Below are the code and all the weights of a small trained network. Each question names an input and a target symbol and asks about switching units off, where a switched-off unit gives its printed mean instead of its output.

import numpy as np


def w(rows, s, z=0):
    codes = np.array(rows[::2]) - 128.0
    scale = np.full(codes.shape[1], s)
    scale[-1] = z or s
    return codes * scale


def norm(h):
    return h / np.sqrt((h * h).mean(-1, keepdims=True) + 1e-5)


def f(y):
    return np.maximum(y, 0)


def softmax(a):
    e = np.exp(a - a.max(-1, keepdims=True))
    return e / e.sum(-1, keepdims=True)


def log_softmax(a):
    a = a - a.max(-1, keepdims=True)
    return a - np.log(np.exp(a).sum(-1, keepdims=True))


def net(x, mask):
    ids = ['ΛΣΦζηξω'.index(c) for c in x.split()]
    T = len(ids)
    res = E[ids] + P[:T]
    u = 0
    for l in range(2):
        r = norm(res)
        for j in range(2):
            rows = slice(2 * j, 2 * j + 2)
            q, k, v = (r @ M[l][rows].T for M in (Q, K, V))
            z = softmax(np.where(np.tri(T) > 0, q @ k.T / 2**0.5, -1e9)) @ v
            o = O[l][rows]
            res = res + np.where(mask[u + j], z, o[:, -1]) @ o[:, :-1]
        u += 2
        y = f(norm(res) @ A[l][:, :-1].T + A[l][:, -1])
        res = res + np.where(mask[u : u + 4], y, B[l][:, -1]) @ B[l][:, :-1]
        u += 4
    return log_softmax(norm(res)[-1] @ U[:, :-1].T + U[:, -1])


Q, K, V, O, A, B = {}, {}, {}, {}, {}, {}
E = w([
[163,139,164,175],'Λ',
[117,153,98,140],'Σ',
[181,132,192,155],'Φ',
[41,91,27,17],'ζ',
[228,120,243,142],'η',
[41,80,7,151],'ξ',
[219,219,244,2],'ω',
],0.0089)
P = w([
[210,160,108,56],'0',
[94,120,100,145],'1',
[185,122,105,239],'2',
[249,65,165,30],'3',
[51,126,133,153],'4',
[143,188,49,191],'5',
[228,30,193,77],'6',
[59,149,145,160],'7',
[130,189,5,159],'8',
],0.014)
Q[0] = w([
[105,151,62,255],'L0H0',
[72,173,196,176],'L0H0',
[66,79,240,52],'L0H1',
[67,239,177,167],'L0H1',
],0.016)
K[0] = w([
[227,5,84,145],'L0H0',
[198,192,75,90],'L0H0',
[66,46,232,73],'L0H1',
[239,90,89,95],'L0H1',
],0.015)
V[0] = w([
[147,47,154,82],'L0H0',
[54,216,161,107],'L0H0',
[139,251,61,149],'L0H1',
[128,135,124,65],'L0H1',
],0.017)
O[0] = w([
[56,32,67,155,191],'L0H0',
[97,209,101,26,18],'L0H0',
[140,252,52,37,255],'L0H1',
[57,125,140,121,138],'L0H1',
],0.011,0.0071)
A[0] = w([
[244,80,79,167,169],'L0N0',
[70,59,114,224,193],'L0N1',
[218,24,156,60,2],'L0N2',
[4,186,177,250,220],'L0N3',
],0.011,0.0031)
B[0] = w([
[119,55,114,78,236],'L0N0',
[109,216,84,165,255],'L0N1',
[69,6,111,168,175],'L0N2',
[66,158,124,48,206],'L0N3',
],0.015,0.0069)
Q[1] = w([
[96,185,173,125],'L1H0',
[237,144,3,121],'L1H0',
[52,64,155,30],'L1H1',
[28,165,226,219],'L1H1',
],0.018)
K[1] = w([
[168,136,132,168],'L1H0',
[151,109,191,15],'L1H0',
[42,140,117,166],'L1H1',
[178,112,6,114],'L1H1',
],0.023)
V[1] = w([
[144,120,50,90],'L1H0',
[88,144,43,229],'L1H0',
[132,111,60,35],'L1H1',
[157,149,8,187],'L1H1',
],0.015)
O[1] = w([
[168,206,71,136,236],'L1H0',
[53,106,48,160,129],'L1H0',
[41,141,113,153,254],'L1H1',
[79,173,9,56,202],'L1H1',
],0.011,0.0096)
A[1] = w([
[6,189,119,147,131],'L1N0',
[131,167,53,173,2],'L1N1',
[39,159,215,61,180],'L1N2',
[128,100,105,228,228],'L1N3',
],0.021,0.0076)
B[1] = w([
[120,119,253,97,252],'L1N0',
[215,14,69,200,194],'L1N1',
[55,123,99,209,179],'L1N2',
[177,225,176,145,203],'L1N3',
],0.021,0.015)
U = w([
[195,110,159,63,113],'Λ',
[172,253,152,104,149],'Σ',
[157,29,158,130,4],'Φ',
[93,109,222,119,215],'ζ',
[169,105,97,231,135],'η',
[113,97,57,81,233],'ξ',
[60,176,93,200,235],'ω',
],0.018,0.0031)

Each question gives the input, a string of symbols that net reads in full, and the target symbol t.
The units are the heads (2 rows each of Q, K, V and O) and the neurons (one row each of A and B). Each row of codes is followed by its name. A weight is (code - 128) times the scale printed after its matrix; where a second scale follows, it is the last column's (O, A, B and U).
mask holds one flag per unit, layer by layer, with each layer's heads first. A switched-off unit (its flag False) gives its mean, the last column of its rows in O or B, instead of its output. The means were averaged over made-up inputs and are rounded, as every weight is.
A unit's drop is (log p(t) with every unit on - log p(t) with that unit switched off) / (log p(t) with every unit on - log p(t) with every unit switched off).
The circuit of an input: a set's keep is (log p(t) with only the set's units on - log p(t) with every unit switched off) / (log p(t) with every unit on - log p(t) with every unit switched off). Starting from all 12 units, units are removed one at a time, each time the one whose removal leaves the highest keep (on an exact tie, the one counted first), for as long as the keep stays at least 0.8.
circuit, biggest first: the units of the circuit, biggest drop first
top k neurons: the k neurons with the biggest drops, biggest first
top k neurons in layer l: the k neurons of layer l with the biggest drops, biggest first
heads that matter: for each layer, one digit per head in row order, 1 if its drop is at least 0.15 and else 0, layers parted by /
input Λ ξ η ξ ξ ξ Φ, target ξ: circuit, biggest first -> (L1H1, L1N0, L0N1)
input ξ ζ ζ ζ ω Σ, target Σ: circuit, biggest first -> (L0H1)
input Σ Σ ζ ξ ω ξ Φ, target ω: heads that matter -> 10 / 01
input ξ ξ ξ ω Σ ξ, target Σ: heads that matter -> 10 / 11
input Σ Σ ζ, target ξ: top 2 neurons in layer 0 -> (L0N0, L0N1)
input ζ Λ Σ ξ ω ξ Λ, target ω: heads that matter -> 11 / 01
input ζ ξ Σ Λ, target ξ: heads that matter -> 00 / 00
input η ω Λ Σ, target ω: heads that matter -> 10 / 00
input ξ ω ω Σ ω η ξ, target ω: heads that matter -> 10 / 01
input Σ Φ ω Φ, target Φ: heads that matter -> 11 / 00
input ξ ζ ξ Σ, target ζ: top 2 neurons -> (L0N2, L1N1)
input Φ ξ ξ ξ ξ η ξ ζ, target ζ: heads that matter -> 01 / 00
input ζ ξ ζ ξ Λ ω Λ, target Λ: heads that matter -> 11 / 00
input ξ Λ ζ ξ, target Λ: circuit, biggest first -> (L0H0, L1N3)
input ζ ξ Σ ξ Σ ξ ξ Φ Σ, target η: circuit, biggest first -> (L1N1)
input ζ ξ Σ ξ Φ η, target η: top 2 neurons in layer 1 -> (L1N1, L1N0)
input ζ ω ω ξ ξ ζ ξ, target ξ: top 2 neurons -> (L1N0, L0N2)
input ω ξ Λ ω, target ξ: circuit, biggest first -> (L1N0, L1N3)
input ζ Σ ω Λ ξ ξ η ξ ξ, target η: top 2 neurons -> (L1N1, L0N2)
input ξ Σ Σ η ξ Σ Σ, target ξ: top 2 neurons -> (L0N2, L1N0)
input Σ ξ ξ Σ Σ ξ Φ, target Σ: circuit, biggest first -> (L0H0)
input Σ ξ Σ ξ, target ξ: circuit, biggest first -> (L1N0, L0N0)
